Here is a tiny trained network, its code and every weight. The questions are about switching its units off for an input and a class, where a switched-off unit gives its printed mean instead of its output.

import numpy as np


def w(rows, s, z=0):
    codes = np.array(rows[::2]) - 128.0
    scale = np.full(codes.shape[1], s)
    scale[-1] = z or s
    return codes * scale


def norm(h):
    return h / np.sqrt((h * h).mean(-1, keepdims=True) + 1e-5)


def f(y):
    return np.maximum(y, 0)


def log_softmax(a):
    a = a - a.max(-1, keepdims=True)
    return a - np.log(np.exp(a).sum(-1, keepdims=True))


def net(x, mask):
    res = np.array(x, float).reshape(1, 7) / 4 @ E
    u = 0
    for l in range(3):
        y = f(norm(res) @ A[l][:, :-1].T + A[l][:, -1])
        res = res + np.where(mask[u : u + 10], y, B[l][:, -1]) @ B[l][:, :-1]
        u += 10
    return log_softmax(norm(res)[-1] @ U[:, :-1].T + U[:, -1])


A, B = {}, {}
E = w([
[82,184,120,102,157,181,169],'x0',
[213,96,91,94,141,174,114],'x1',
[174,92,134,20,112,86,127],'x2',
[72,86,171,137,123,141,145],'x3',
[68,80,2,148,148,175,125],'x4',
[145,74,138,167,190,70,185],'x5',
[126,133,75,92,140,117,102],'x6',
],0.0093)
A[0] = w([
[138,94,198,129,68,103,184,151],'0.n0',
[86,79,111,173,115,194,143,64],'0.n1',
[175,151,60,167,88,199,74,18],'0.n2',
[172,147,92,167,72,187,113,54],'0.n3',
[119,122,70,59,172,168,97,53],'0.n4',
[41,232,150,180,154,183,201,33],'0.n5',
[89,110,60,188,131,178,147,72],'0.n6',
[83,123,47,74,159,131,133,169],'0.n7',
[63,111,88,187,131,254,172,2],'0.n8',
[123,37,95,198,203,40,186,84],'0.n9',
],0.011,0.0029)
B[0] = w([
[129,128,138,34,115,147,142,225],'0.n0',
[183,112,124,114,171,207,130,205],'0.n1',
[189,136,134,180,104,129,24,216],'0.n2',
[89,106,100,172,80,92,48,186],'0.n3',
[121,187,73,63,208,106,99,213],'0.n4',
[115,248,125,177,132,121,168,252],'0.n5',
[144,69,205,92,140,176,117,228],'0.n6',
[116,169,52,46,139,147,168,232],'0.n7',
[15,45,168,130,144,176,116,255],'0.n8',
[244,82,76,168,101,117,208,250],'0.n9',
],0.014,0.0062)
A[1] = w([
[125,112,253,51,76,59,129,42],'1.n0',
[174,190,151,151,94,154,115,197],'1.n1',
[59,98,52,134,179,168,147,122],'1.n2',
[130,38,126,174,191,48,161,125],'1.n3',
[63,130,169,103,143,166,66,171],'1.n4',
[86,216,182,211,122,122,193,48],'1.n5',
[91,107,82,151,145,146,208,123],'1.n6',
[129,89,114,171,153,75,153,117],'1.n7',
[32,43,145,184,193,234,113,2],'1.n8',
[95,165,211,169,158,101,120,93],'1.n9',
],0.013,0.0027)
B[1] = w([
[159,40,206,64,190,111,124,246],'1.n0',
[67,69,106,155,159,102,105,213],'1.n1',
[150,192,184,84,102,166,126,220],'1.n2',
[158,139,47,132,80,141,176,180],'1.n3',
[148,77,82,142,121,92,159,230],'1.n4',
[7,147,72,146,180,76,138,218],'1.n5',
[125,81,120,170,103,126,63,192],'1.n6',
[162,141,96,136,109,133,148,159],'1.n7',
[159,178,217,121,138,229,117,255],'1.n8',
[132,164,107,78,136,89,156,175],'1.n9',
],0.018,0.0077)
A[2] = w([
[146,115,238,115,125,76,132,1],'2.n0',
[138,147,149,106,181,171,200,93],'2.n1',
[65,157,155,168,122,76,170,82],'2.n2',
[193,143,143,209,91,98,40,174],'2.n3',
[195,93,82,185,48,89,247,74],'2.n4',
[199,106,142,122,131,180,98,102],'2.n5',
[134,116,196,141,88,225,161,44],'2.n6',
[169,101,72,156,156,128,160,210],'2.n7',
[79,159,138,187,154,205,145,116],'2.n8',
[108,173,133,79,60,137,140,85],'2.n9',
],0.015,0.0028)
B[2] = w([
[179,73,135,109,176,100,140,208],'2.n0',
[134,105,110,179,96,96,56,216],'2.n1',
[75,139,100,155,151,101,187,187],'2.n2',
[74,59,93,166,68,144,88,182],'2.n3',
[135,112,103,150,47,204,255,254],'2.n4',
[77,151,157,180,120,54,166,253],'2.n5',
[189,200,192,141,134,156,73,230],'2.n6',
[117,161,155,101,95,177,162,214],'2.n7',
[139,140,232,117,154,111,103,230],'2.n8',
[193,139,86,145,172,101,136,159],'2.n9',
],0.021,0.0079)
U = w([
[167,192,9,29,140,116,95,33],'0',
[89,48,52,162,49,110,35,59],'1',
[7,168,109,153,183,54,191,117],'2',
[150,180,230,157,128,195,75,161],'3',
[170,5,173,62,165,44,155,118],'4',
[162,99,80,138,41,162,247,251],'5',
],0.013,0.0029)

Each question gives the input, the list of numbers given to net, and the class t.
The units are the neurons (one row each of A and B). Each row of codes is followed by its name. A weight is (code - 128) times the scale printed after its matrix; where a second scale follows, it is the last column's (A, B and U).
mask holds one flag per neuron, layer by layer. A switched-off neuron (its flag False) gives its mean, the last column of its row in B, instead of its output. The means were averaged over made-up inputs and are rounded, as every weight is.
A unit's drop is (log p(t) with every unit on - log p(t) with that unit switched off) / (log p(t) with every unit on - log p(t) with every unit switched off).
The circuit of an input: a set's keep is (log p(t) with only the set's units on - log p(t) with every unit switched off) / (log p(t) with every unit on - log p(t) with every unit switched off). Starting from the 12 units with the biggest drops (on a tie, the unit counted first), units are removed one at a time, each time the one whose removal leaves the highest keep (on an exact tie, the one counted first), for as long as the keep stays at least 0.8.
circuit, biggest first: the units of the circuit, biggest drop first
unit that matters most: the unit with the biggest drop
top k neurons: the k neurons with the biggest drops, biggest first
k most important neurons of layer l: the k neurons of layer l with the biggest drops, biggest first
drop when u is switched off: that unit's drop, to one decimal
input [-2,4,-2,4,-6,-5,8], class 1: unit that matters most -> 0.n6
input [-8,-6,-2,-6,-8,3,8], class 4: top 2 neurons -> [1.n0 0.n0]
input [3,8,-8,0,-5,-2,-8], class 2: circuit, biggest first -> [0.n5 1.n5]
input [-8,3,4,-5,-5,-8,3], class 4: circuit, biggest first -> [1.n0 0.n1]
input [-6,8,-8,3,-5,-1,-8], class 4: top 3 neurons -> [0.n0 0.n9 0.n5]
input [8,2,2,-6,8,-6,0], class 3: 2 most important neurons of layer 1 -> [1.n2 1.n8]
input [5,1,6,4,-3,7,1], class 5: circuit, biggest first -> [0.n9 1.n3]
input [4,0,2,4,5,-1,8], class 0: top 2 neurons -> [0.n7 0.n4]
input [8,-3,-7,0,2,2,3], class 3: 2 most important neurons of layer 0 -> [0.n8 0.n6]
input [7,4,3,-4,1,0,-7], class 0: top 2 neurons -> [1.n8 0.n4]
input [-3,8,-8,-3,2,-3,3], class 1: top 3 neurons -> [0.n2 0.n3 2.n3]
input [-3,-8,2,0,1,-4,1], class 2: top 3 neurons -> [0.n6 0.n8 1.n5]
input [2,4,7,3,4,3,1], class 0: top 2 neurons -> [0.n4 0.n7]
input [-8,6,-8,2,7,-4,4], class 3: circuit, biggest first -> [1.n8]
input [3,2,-7,4,-3,5,3], class 2: top 2 neurons -> [0.n5 1.n5]
input [7,0,6,4,6,-1,3], class 0: 2 most important neurons of layer 0 -> [0.n7 0.n4]
input [-5,-3,-5,-3,-8,6,3], class 5: drop when 0.n9 is switched off -> 0.5
input [-6,5,-5,3,-4,2,4], class 5: drop when 0.n3 is switched off -> 0.0
input [-4,5,5,-2,6,-4,7], class 0: drop when 0.n7 is switched off -> 0.1
input [-1,-7,-4,7,1,8,7], class 5: unit that matters most -> 0.n9
